In the rows, zero is written as 128.
Rows lie near named flat spaces through zero. A row that begins with a name and a colon came from that space; any other row is followed by the name of its block's space that it lies nearest.
j744_j344: [124 106 111 146 108  97 141  93  78 138 123 108 159 116 140 182 146  98
 180 121 126]
j857_j704: [149 166 182 109 164 198  99 124 180 108 150 136  62 154 164  41  95 116
 129  98 149]
j744_j344: [179 118 130 128 211 224 143 145  97 172 159  72 143 250 126  71 155 178
 105 101 110]
j12_j335: [157 230 123 144 174 163 128 145 131 143 104 135 134 187 183 142 128 133
 114 151 116]
j857_j704: [ 58 114 184  63 100 155 177 140  83  79 147 113 131  94 121 128 113 102
  67 114 157]
j941_j200: [136 154 139 104 167 180 174 150  42 142  96  87 202 182 166 151 149 108
  92 146 139]
j941_j200: [136 136 134 131 125 128 110 125 144 116 124 116 112 118 137 125 127 116
 143 128 129]
j857_j704: [131 147  92 154 102  91 111 131 150 134 132 152 122 110 140 160 121 126
 135 135 103]
j744_j344: [151 145 118 107 139 173 122 191 126 127 123 107 153 153 161 106 121 119
  55 142 110]
j477_j711: [146 163 155 128 156 149 102 129 177 116 116 129  86 139 129  89 122 141
 137 135 140]
j477_j711: [157 113  97 148 134 114 111 141 136 148 113 117 146 137 118 134 144 142
 134 144 112]
j744_j344: [129 131 145  88 130 121 132 177 129 119  45 162 186  89 130 108 116 103
  70 193 170]
j857_j704: [162  78  85 135  89  98  85 156 153 139 114 151 156  82 153 109 108  84
 122 137 116]
j857_j704: [164  76 176 135 200 161 134  59 102 154 107  86 127 180  86  78 166 150
 224 110 178]
j857_j704: [107  57 154  85 116 164 150 137  95 117 163 108 139 122 114  85 119 113
  94  94 142]
j941_j200: [124 111 148 129 123  98 124  95 122 117  90 122 133  93 113 141 140 109
 181 142 160]
j12_j335: [150 194 116 150 152 154 118 133 138 135 140 114 108 174 165 142 131 137
 130 124 101]
j12_j335: [ 88 144 168 116 117 121 141  82 148 115 150 205  87 100 135 102  87 113
 151 100 163]
j941_j200: [167 128 115 147 134 146  77 144 185 122 154  92  78 142 132  95 129 141
 137 113  97]
j477_j711: [131 127 191 117 148 114 102  86 183 105  77 166  87  86 102  71 114 119
 187 146 196]
j744_j344: [112  84  92 160 114  93 149  85 112 166 178 165 128 141  95 147 131 162
 163  92 107]
j12_j335: [111 177 128 134  93 116 120 113 129 105 143 143 107  98 188 163 104  76
 145 113 120]
j744_j344: [164 141 115 137 127 136 138 102  27 145  79  84 217 135 233 191 144  19
 189 134 141]
j744_j344: [131 109 114 102 133 139 139 189 128 139 107 145 172 132 109 103 123 148
  45 160 126]
j941_j200: [132 193 147 133 151 166 137 119  87 106 129  38 117 169 165 180 161 115
 149 124 114]
j477_j711: [102 145  85 167 101  75 131 121 146 130 161 125  97 123  87 195 147 182
 136 127  81]
j941_j200: [107 151  91 125 123 116 173 165  81 151 117 151 191 147 130 180 134 147
  63 156 107]
j477_j711: [ 96 116 108 127  85 102 144 126 112 126 157 158 135  99 137 156 111 111
 113 112 114]
j941_j200: [104 167 132 133 122 118 149 116 100 115 125 108 129 129 136 183 142 125
 136 134 122]
j477_j711: [115 121 133 118  98  92 127 121 122 117  90 160 153  72 144 143 113  82
 139 149 155]
j744_j344: [108 162 104 125  78 111 104 168 188 107 162 186  91  86 158 122  80 115
  69 123  98]
j857_j704: [123 183  93 178 111  84 112 101 164 135 153 159  85 127 137 177 124 148
 168 120  93]
j12_j335: [141  96  75 150 110 105 130 139 101 156 139 117 167 136 129 163 143 130
 126 127  94]
j857_j704: [128 145 122 153 145 110 138 100 118 141 120 121 126 148 108 160 151 155
 167 134 126]
j941_j200: [149 136 150  98 124 155 104 154 145 114  99 154 141 102 186  76  92  65
 104 137 156]
j941_j200: [117 154 183 100 154 181 156 101  75 110 124  96 133 151 169 123 129  87
 146 109 162]
j12_j335: [115 128 121 146 115 114 126  96 147 136 170 168  93 126 128 123 110 135
 155  95 119]
j12_j335: [139 156 109 154 160 137 141 112 134 168 148 177 125 180 130 119 121 166
 134 116 116]
j857_j704: [134 104 109 141 116  80 130 119 105 139  78 124 174  99 113 168 150 116
 158 162 139]
j12_j335: [132 161 124 130 109 122 110 138 133 107 116 107 122 107 165 155 125  93
 131 138 119]
j12_j335: [123 176 122 138 101 155 113 126 113  94 184  54  85 137 192 176 130  88
 139  87  82]
j477_j711: [170 126 142 117 174 165 129 144  92 138  73  71 176 164 139 118 159 117
 131 158 147]
j744_j344: [124 169 171 119 149 157 100 131 203  94 146 126  42 133 108  77 114 162
 121 120 134]
j477_j711: [ 78 115 130 107 113 148 195 121  33 126 171  90 164 150 132 183 143 122
  99  98 115]
j477_j711: [147  96 128 115 144 145 145 137  71 143  95  94 191 143 139 133 148 104
 126 142 142]
[114 141 123 152 107  86 126  71 143 142 138 213 111  99 152 135  96 102
 187 108 144]	j744_j344
[ 63 160 152 101  81 126 157 118 114  92 168 169 105  88 162 150  88  90
  98 100 133]	j477_j711
[110 112 150 103 121 134 144 121 121 128 126 182 141 108 138  94  98 104
 114 120 159]	j941_j200
[102 147 184 109 141 148 135  98 147 102 139 142  79 122 117  96 113 132
 144 110 161]	j477_j711
[167  73 125 122 145 131 119 131 108 152  83 123 182 127 129  97 137 104
 145 145 154]	j477_j711
[129 169 170 146 148 124 113  55 160 123 124 174  74 122 150 106 108 109
 216 107 167]	j744_j344
[169 103 108 145 148 120 110 129 129 155  96 121 157 141 122 117 144 131
 153 146 130]	j857_j704
[118  70 148 113 130 115 129 119 147 127 121 146 121 106  70  86 128 153
 132 129 156]	j12_j335
[180 125 154 146 173 136  91  88 156 141  84 126 115 140 134  83 136 116
 210 135 166]	j857_j704
[116 184 152 122 119 154 117 122 143  94 156 113  79 125 174 132 110  99
 130 105 121]	j941_j200
[112 118 134 133 146 106 174  97  54 140  86  92 182 141  96 191 174 140
 163 154 149]	j941_j200
[104 210 132 134 113 111 124 139 148  94 117 121  98 109 146 182 127 127
 115 152 115]	j477_j711
[117  94 137 122  73 104  86 128 158  75 146  67  80  60 123 139 130  92
 152 113 117]	j12_j335
[167 142 140 120 186 203 128 150 120 146 139  90 130 205 144  80 138 148
 103 116 121]	j744_j344
[113  90 189  84 150 168 138 133 126  96 124  79 108 127  80  78 141 145
 111 124 163]	j12_j335
[121 141 143 133 161 158 145 116 120 128 159  85  97 179  95 131 153 180
 132 110 115]	j477_j711
[160 182 121 120 131 159 102 176 133 112 102  93 142 135 194 134 123  86
  93 152 113]	j941_j200
[144 114 132 112 119 139 111 141 141 129 118 164 141 107 165  85  97  85
 115 126 144]	j477_j711
[ 71 190 164 124 128 149 159  96 131  99 193 133  56 148 124 147 116 157
 126  86 119]	j857_j704
[126 127 129 144 128 122 128  96 121 131 145 119 112 134 128 141 135 128
 169 109 125]	j744_j344
[103 102 169  87 124 133 148 132 106 106  96 131 151  95 113 110 123 106
 109 144 172]	j12_j335
[120  27 117 153 142  95 142  76 138 167 166 145 109 145  16  99 153 213
 180  97 131]	j941_j200

Rows lie near named flat spaces through zero. A row that begins with a name and a colon came from that space; any other row is followed by the name of its block's space that it lies nearest.
j255_j835: [149 117 117 142 134 147 113 134 121 148 119 121 146 169 127 129 100 125
 109 134 128]
j255_j835: [128 137 119 119 175 157 123 145 110 141 107 121  92  99 106 135 165 110
  82 144 142]
j820_j307: [107 168 113 118 120 161 148 145 169  94 155  69 109 142 130  95 154 152
 129 116 125]
j820_j307: [150  87 162 121 127 163 152 124 133  92  88  83 167 191 136 158 171  75
  90 149  58]
j622_j775: [131 132 119 129 133 106 143 125 132 121 141 128 155 139 130 115 113 139
 152 126 135]
j622_j775: [139 123 179 108 197 120 157 157 149 145  61 172  95 136  62 139 141  68
 121 153 176]
j680_j79: [103 155 144  95  60  18 193  50 146  85 160 175 140  47 138  62 167 135
 210  72 147]
j622_j775: [114 123 109 123 152 188 102 148  88 127 132  81 101  95 146 164 177 130
  63 149  83]
j680_j79: [ 89 126 144 160 142 152 125 152 106 150 149 109 101 109 131 156 117 142
 119 108 105]
j680_j79: [147 144  95  90 156 133 146 140 153  74 129  89 158 146 132 116 170 133
 129 169 125]
j680_j79: [180 115  85  95  92 113  69 103 138  95 106 164 148 123 155 143 142 129
 131 181 137]
j622_j775: [127 133 155 126 175  87 160 149 143 152 114 171 133 140  86 119  87 119
 168 130 179]
j255_j835: [107 126 148 130 125  96 135 137 141 113 143 150 129 110 133 150 112 144
 178 129 127]
j680_j79: [167 118 101 110 206 200 110 187 135 119  93  74 148 203 114 159 138 113
  70 202 117]
j820_j307: [127 135 106 192 105  56  80 110 167  56 124 204 108  55 133 186 143 134
 223 133 168]
j820_j307: [178 102 133 114 138  82 120 120 140 137  89 190 173 169 112 133  85 105
 158 163 164]
j255_j835: [122 112 162 118 129  93 166  95  96 148 113 154 133  96 116 116 147  95
 121 104 122]
j255_j835: [112 169 118 151 168 171 115 161 164 109 103 115  45  96  87 133 182 110
 104 129 171]
j255_j835: [139 117 145 151 124 105 157 104 127 132 112 138 152 149 115 112 124 100
 135 102 130]
j680_j79: [168 140  31 131 111 173  40 144 144  87 148  94 146 152 173 149 125 178
 114 185 126]
j622_j775: [160 149  88  77 106  91 147  88 119 154 144 143 167 135 132  41 107 148
 129 119 169]
j255_j835: [137 107 147 130  99  82 164  89 118 125 133 140 183 147 140 109 113 117
 155 104 108]
j820_j307: [155 113 100 124 135 136  92 119  89 162 117 145 136 121 135 133 116 126
  91 146 135]
j680_j79: [175 105 130 110  89 118  92 105 147 127  86 174 140 160 130 132 114 102
 128 153 143]
j255_j835: [141 116 136 123 127 141 133 106  96 166 105 133 121 126 117 108 139  97
  78 113 127]
j622_j775: [123 129  89 129  64 144  94 101 103 129 175 100 141 114 182 116 121 172
 115 111  91]
j820_j307: [152 121  97 148 121 118  84 116 135  87 108 150 126 103 138 164 159 118
 136 155 134]
j622_j775: [135 137 144 129 120 101 142 119 151 143 115 163 121 140 104 100 104 117
 152 111 169]
j622_j775: [ 98 140  85 120 222 140 137 178  60 163 184  87 148  91 137 144 107 184
 110 153 118]
j680_j79: [134 157  88 145 104 148 123 132 167 102 157  86 142 172 140  94 113 161
 143 116 137]
j820_j307: [186  90  72 192  95 166  64 103 122  78 106  94 182 183 170 176 147 109
  95 152  76]
j255_j835: [152 163  95 131  85 176 140  80 149 109 106  77  99 139 117  49 205  93
  59  86 138]
j820_j307: [107 136 134 143 123 115 134 129 119 151 150 138 120 113 127 119 100 147
 145 102 138]
j622_j775: [147  97 158  85  88  79 118 113 131 150 122 191 161 149 142 131  69 134
 170 147 132]
j680_j79: [138 141 116 149 118 118 134 111 126 163 133 140 132 145 114  83  94 131
 128  94 164]
j820_j307: [122 150 108 153 108 136 123 130 178  58 138  99 120 130 138 136 164 137
 158 127 122]
[165 102 118  99 117  59  97  71  71 169  93 231 131  51 125 127 133 100
 120 143 167]	j680_j79
[121 181 104  98 131 129 142 148 188  97 148 110 107 136 115  81 135 159
 159 133 174]	j820_j307
[111 137 136  99  59 148 100 108 126 150 142 135  79  96 149 108 133 144
 107 107 120]	j255_j835
[126 112 137 157 128 117 139 134 151  72 132 108 165 154 143 167 136 125
 167 137  92]	j622_j775
[112 143 107 104 102 141  94 150 148 106 164 116 114 116 159 143 117 179
 151 151 118]	j255_j835
[157 161  63 141 124  71  71 123 163 112 134 203 119  92 121 119  93 165
 195 151 223]	j820_j307
[138 151  79 101 148 114  81 129  95 175 135 178  91  59 121 110 114 157
 112 148 192]	j820_j307
[ 74 146 172 117 135 118 173 140 129 143 153 124  92  92 114 114 131 138
 147  93 126]	j820_j307
[162  66 167 140 136  80 112 104 107 112  65 200 156 114 124 202 143  66
 142 163 110]	j820_j307
[172 121 131  95 119 120 153  98 161  78  79 124 154 160 117 107 188  75
 115 150 127]	j622_j775
[102 176 104 166 153 145 137 137 123 169 149 116  76  99  95  79 121 144
 110  77 182]	j622_j775
[142 103 129 117 119 117 127 117 100 151 134 133 170 150 146 129  96 133
 123 134 107]	j255_j835
[166 119 114  81 116 102 118 107 144  89 101 153 152 126 136 129 160 111
 137 172 134]	j680_j79
[133 108 113 162 181 164  82 153  58 209 116 144 106 112 115 162  91 125
  67 136 140]	j680_j79
[118 110 141 141 164  94 126 164 130 122 142 152 160 139 131 179  77 151
 186 157 126]	j255_j835
[101 127 171 141 120 115 176 134 140 148 150 116 146 167 120 106  83 136
 159  88 118]	j820_j307
[155 136 110  98 136 140 120 133 161  83 102 119 129 141 124 129 170 113
 121 168 136]	j820_j307
[ 74 126 143 148 119 192 153 133  55 207 182  52 114 127 149 102 105 155
  55  62  66]	j820_j307
[147 111 145 183 174 140 124 148 124 166  88 148 128 174  87 147  89  91
 114 123 156]	j255_j835

Rows lie near named flat spaces through zero. A row that begins with a name and a colon came from that space; any other row is followed by the name of its block's space that it lies nearest.
j224_j638: [131 149  61 100 100 138 131 122 155 151 120  73 124  72  81 116 103 132
  98 133 139]
j812_j902: [119 106 149  99 132  86 117  86 107 129  60 155 127 151 164  84 132 158
 114 140 124]
j812_j902: [130 148 111 153 144 124  93 118 148  95 114 149 123 136 114 134 129 143
 152 121 136]
j576_j747: [138 118 154 168 136  57 145 153  73  96  96 122 158 162 165 106  76 146
 165 132 135]
j812_j902: [151 151  95 149 134 209 119 134 155 159 169 123 114  98  97 192 153  99
 106  99 117]
j812_j902: [109 168 139 152 108 103 145 134 116 105 110 135 129 155 154  97 110 134
 126 118 131]
j126_j916: [116  98 168 122 163  95 149 161 145 111 101 138 163 141 142  87 128 117
 155 140 113]
j126_j916: [158  93 187 129 188 160 107 133  96 134 156 147 111 162 160 126 151  99
 124 133 133]
j224_j638: [158 115  95 141 155 168  91 121 124 133 147 119 121 115 118 204 124 150
 140 119 126]
j576_j747: [177  80  94  87 173 172  65  81 127 173 108 115  99  90 101 152 144 134
  97 140 134]
j126_j916: [180 116 212  98 229 208  99  92 106 147 138 191 105 195 189  83 197  82
  69 117 138]
j224_j638: [129 130 109 166  98 159 122 162 109 149 186  82  91  93 103 186 105 104
 131 125 127]
j812_j902: [145 179 105 115 160 149 107 112 155  82 152 134 135 153 117  98 129 143
 129 125 169]
j576_j747: [ 82 200 116 152  93 134 131 120 143  88 124 147 115 161 161 141 123 165
 127 105 120]
j812_j902: [102 173 106 147  98 123 182 181 134 123 127  75 151 116 143 123  76 131
 121 115 112]
j576_j747: [144 109  82  85  61  84 122  43 111 175  82 146 126  93  86 117 148 150
  95 136 144]
j576_j747: [137  93 118  87 169 122 122 118 192 121 105 156 172 111  89 112 165 130
 151 139 123]
j126_j916: [ 67 152 141 106  80  74 162 142 134  93 124 111 130 144 148  73 102 152
 138 149 133]
j576_j747: [110 148 133 117  97 136 186 147 168 141 151 141 161 117 106 114 160  93
 119 116 116]
j126_j916: [121 120 169 117 144 120 139 119 126 113 127 169 144 166 157 112 155 131
 135 128 125]
j224_j638: [113  81 152 178 104  37 117 172 143  88 155 142 135 104  44 105 128  84
 227 162 151]
j126_j916: [125 106 151 131 147 133 169 164 141 139 122 133 170 128 145 143 136 115
 138 119  94]
j576_j747: [115 107 175 121 181 166 101 160 105 115 156 100  87 155 184 130 111 129
 125 146 121]
j224_j638: [ 74  68 192 121 102 119 182 218 148 143 208  97 128  98 106 129 141  62
 166 162 101]
j224_j638: [155 160 112 155 134 132 127 110 112 124 106 145 141 146 141 136 122 139
 117 102 133]
j812_j902: [115  92 153 125 157 151  91 103 129 146  81 166 102 138 167 161 159 145
 118 122  87]
j812_j902: [131  94 143 173  91 100 148 147 110 155 135 145 136 106 100 165 140  93
 155 121 109]
j224_j638: [153 101 136  68 168 137 207 184 137 112 209  83 221 139 135 132 112 135
 154 147 144]
j812_j902: [136 122 134 111 191 174 108 105 165 123  92 177 150 153 161 157 169 153
 122 108  97]
j224_j638: [128 128 106 138 124 164 111 130 141 157 123 113 102  96 113 160 131 117
 110 119 110]
j126_j916: [165 141 148 111 155 125 151 120  97 142 103 121 144 150 156  58 116 108
  84 124 147]
j126_j916: [123 145  84 121 111 125 112  95 171 122 104 151 137 109  91 140 149 148
 134 120 127]
j126_j916: [133 114 156 136 140 122 137 151  98 130 139 111 124 139 150 117 109 115
 129 135 130]
j126_j916: [ 97 135 138  66 129 155 138 117 172 118 163 137 127 136 127 105 165 132
 115 143 133]
j576_j747: [129  82 128 110 158  96  60  99 127 103 105 136 101 126 112 117 126 157
 161 162 146]
j812_j902: [153 185  67 115 150 190  77  98 160 114 152 107  95 115  94 127 126 138
  99 120 165]
j224_j638: [138 145  92 111 118 119 161 119 153 138  96 127 175 112 114 119 126 140
 115 114 122]
j224_j638: [118 143 120  77 116 132 174 120 132 136 125 113 160 138 158 110 123 154
  97 128 124]
j812_j902: [104 150 155 127 156 153  84 112 126  97 124 147  80 170 175 116 135 149
 119 130 130]
j576_j747: [155 166  80 163  69 149 156 124 135 171 154 124 134  83  65 157 141  83
 104  97 134]
j576_j747: [127 132 135 158  71  71 146 127  96 146 109 126 116 112 102  84 114  93
 123 131 142]
j224_j638: [112  93 141 155 104 125 112 145  99 119 188 126 105 130 128 210 126 142
 175 139 122]
j126_j916: [101 179 108 109 118 152 134 113 173 137  82 129 117 119 134  85 137 126
  80 112 112]
j576_j747: [ 96 136 188 108 101 120 233 179 125 145 154 123 174 150 171  85 137  89
 106 123 104]
[155  92 102  88 116 104 131 115 121 150 142  96 140  90  80 110 119 123
 126 155 157]	j812_j902
[152 144 121 104 154 160 148 130 118 131 145 108 150 143 155 128 117 140
 103 120 136]	j224_j638
[101 151 118 118  83 174 159 114 143 144 172 154 135 136 145 206 168 147
 114 103 100]	j126_j916
[ 97  93 132  35 122  62 151 127 160  94 140 102 162 122 102  44 120 152
 154 187 162]	j224_j638
[130 120 153 177  86  67 127 152  97  95 195 133 116 133  77 112 120  89
 188 149 174]	j812_j902
[138 128 103  67 142 127 157 120 144 121 133 105 174 128 132 111 118 161
 118 140 141]	j224_j638
[155 125  98 122 102 110 155  94 126 132 137 165 185 131 106 175 152 155
 146 112 134]	j126_j916
[ 84 198 110 103  91 122 147 130 142 127  88  79  95 120 146  34  89 128
  67 132 135]	j126_j916
[117 104 141  87 154 148 134 132 158 141 118 127 136 120 135 115 148 124
 115 138 110]	j224_j638
[113 152 124 119 148 161 143 140 156 102 148 137 154 153 157 161 136 158
 137 114 113]	j576_j747
[109 148  74 135 111 116 133 151 176 136  76  85 133  72  89 107  94 126
 123 125 110]	j126_j916
[133  65 173 115 148 120 156 189 160 139 195 117 150  96  65 100 157  47
 168 160 135]	j576_j747
[128 143  91  77 107 112 179  99 134 125 110 130 195 140 152 142 123 191
 117 119 124]	j224_j638
[124 146 144 186 108 145 108 164  82 124 186  93  68 130 131 151  96  98
 134 128 143]	j576_j747
[123 164 111 131  71  76 185 133 108 113 139 114 168 136 123 101  99 140
 134 125 151]	j224_j638
[122 107 156 144  90  23 202 163 105 108 116 135 201 139 121  85 104 120
 178 140 135]	j812_j902
[149 146 121 114 181 161 108  72 157 145  25 189 146 149 167 113 167 150
  80  92  95]	j224_j638
[ 52 193 170 102  85 142 153 107 127 145  64 138  72 162 214  45 135 128
  38 115  95]	j576_j747

Rows lie near named flat spaces through zero. A row that begins with a name and a colon came from that space; any other row is followed by the name of its block's space that it lies nearest.
j220j978: [104 124 125 159 136  96 165 200 107  39 160 170 135 159  95  99 132 160
 107 183 160]
j701j672: [101  95 124 121 145 192 119 125 135 152 126 107 134  96 131  93 105 146
 129 169 102]
j701j672: [ 95 129 152 164 131  92 145 159 141 108 147 193 162 175 113 137 148 124
 127  79 124]
j963j211: [134  95 113  99 146  92 154  84 117 132 124 139 128 127  87  90  94 120
 140 225 167]
j69j806: [100 138  87 107 149 182 111 142 159 131 124 127  85 117 109  97 148 137
 123 144 129]
j69j806: [143 108 121 117 126 121 126 128 119 132 120 130 141 124 112 129 123 136
 133 146 138]
j69j806: [110 106 102 152 156 192  90 123 150 121 135  96 102 104 145 103  79 166
 150 170 132]
j220j978: [195 164 115 105  93 113  85 101 124 171 123 134 124 128 129 185 125 117
 106  22 114]
j701j672: [148  96 163 141 116 149 117 156  98 136 130  91 181 110 143 138  80 161
 131 146 115]
j220j978: [148 117 162 177 117 138  98 134 121 126 125  82 155 120 186 172  94 149
 162  95 120]
j220j978: [ 96  83 136 131 141 142 147 115 138 133  95 103 139 108 153 120 173 116
 174 171 123]
j701j672: [112 166 120 155 145 152  88 131 172 129 137 120  92 149 144 139 109 134
 147  81 140]
j963j211: [115  88 108 137 149 146  94 132 160 147 121 159 149 140  98 126 115 153
 160 119 138]
j963j211: [105 131 136 118 133  54 221 126  89  60 142 153 114 142 106  79 157  98
 104 236 160]
j69j806: [101 129 157 189 148 143 113 117 151 113 134  85 119 133 188 136  90 135
 176 134 135]
j701j672: [108 106 153 117 128 136 163 134 104 135 137 132 159 116 120  97 118 125
 105 170 103]
j220j978: [143  90 139 154 123 129 120 110 111 127 125 111 153 109 156 141 101 143
 147 139 118]
j963j211: [114 152 129 142 125  91 141 187 144  83 117 155 126 170 116 153 202 123
 145  92 159]
j69j806: [ 94 148 160 151 135  95 161 128 141 111 128 134 127 156 149 131 158  97
 146 120 134]
j963j211: [ 73 153 134 104 159 137 164 160 150 115 133 127 104 151  92  71 137 115
 126 200 158]
j701j672: [ 88 146  84 139 163 192  84 104 190 140 128 121  62 122 141 108 126 133
 150 113 127]
j701j672: [131 136 146  79 128 142 128 142 131 179 115 113 150 131  94 117 119 118
 121 137 129]
j963j211: [178  90  96 121 108  72 128 132 104 100 107 162 148 131 101 162 170 140
 142 126 157]
j69j806: [118 166  82 100 115 155 136 122 115 131 181 215  97 119  84  89 130 125
  12  72  64]
j701j672: [135 126 152 141 124 131 112 155 128 137 130 121 159 140 128 145 106 144
 137 106 129]
j220j978: [157  53 117 131 123 145 113  89 107 145  99  93 155  79 155 140 118 147
 164 168 117]
j963j211: [ 23 112 135 145 180 197 144 161 168 128 158 158 129 139 102  46 103 144
 119 183 107]
j220j978: [132 147 116 140 132 136 120 204 118  69 149 123 116 144 102 115 107 172
 111 162 164]
j701j672: [ 80  86  87 147 160 181  91 131 183 141 117 168 123 129 115 116 157 149
 162 104 116]
j963j211: [101 150 136 112 154 179  97 127 172 177 126  98 113 135 120 108  88 127
 146 130 135]
j220j978: [ 41 157 154 134 170 161 161 157 165 116 141 114 102 151 124  66 126 114
 136 190 139]
j220j978: [111 124 153 136 137 156 118  97 146 166 116  89 130 115 165 131 112 114
 156 123 110]
j69j806: [ 67 156 157 184 144 137 157 117 139  95 165 136 104 138 177 103 116 112
 114 122  98]
j963j211: [126 136 113  91 140 122 136 151 139 126 113 124 114 141  86 110 146 126
 138 172 169]
j69j806: [156 118 130 120 117 147 109 132 115 139 116  90 136 106 141 143 113 143
 134 133 126]
[ 68 159 139 141 145 139 148 196 157  94 135 147 117 163 115 110 179 126
 128 121 137]	j963j211
[121 123 141 116 121  89 161 138 117 125 129 168 154 148 101 126 158 111
 115 123 127]	j701j672
[ 90  62  97 154 149 140  85 170 189 144 104 220 179 166  80 153 193 157
 181  49 128]	j701j672
[102 114  42 119 165 165  87 112 173 131 160 217  88 140  53  78  94 160
 102 129 135]	j69j806
[131 130 141 144 136 152 110 113 123 139 154 107 129 120 139 112  46 147
 118 147 121]	j220j978
[ 93 203 150 192 135 110 174  90 110  52 192 110  52 130 203  95  80 103
  82 154 113]	j701j672
[ 89 154 140 108 139 122 190 148 111  93 143 122 103 130 115  73 143 108
  94 209 135]	j963j211
[ 55 149 104 176 168 170 107 120 193 114 152 164  79 150 143 103 131 129
 141  92 116]	j701j672
[ 88 185 151 129 126 157 150 148 144 122 125  93  91 126 172 125 183  96
 116 100 103]	j69j806
[ 70 188 146 147 140 149 145 139 163 116 135 117  84 144 167 120 174  95
 125  91 110]	j69j806
[160  87 117 121 105  89 167 107  73  95 119 132 142  97 135 130 155 126
 113 177 122]	j701j672
[152  69 129 140 129 169 115 125  91 119 125  67 149  76 154 113  64 174
 141 214 124]	j69j806
[120 108 121 120 133 137 122 136 138 142 118 144 143 130 110 126 142 132
 137 123 125]	j701j672
[158 146 149 116 113 156  98 148 133 152  88  39 125 109 172 172 147 128
 167 107 137]	j69j806
[108 141 107  95 151 160 131 122 136 140 148 130  99 122  89  70  83 134
  98 190 136]	j220j978
[122 136 132 111 150 126 115 103 157 162 120 112 118 144 111 115  91 117
 158 154 160]	j963j211
[109 134 158 174 124  90 152 159 121  84 144 154 149 158 143 142 145 127
 131 106 130]	j220j978
[126 145 137 150 130  98 120 114 145 131 139 158 130 158 129 147 119 117
 136  79 134]	j69j806
[133  90 117  88 123 130 150 119 108 146 109 134 148 104 103 110 154 122
 120 171 118]	j701j672
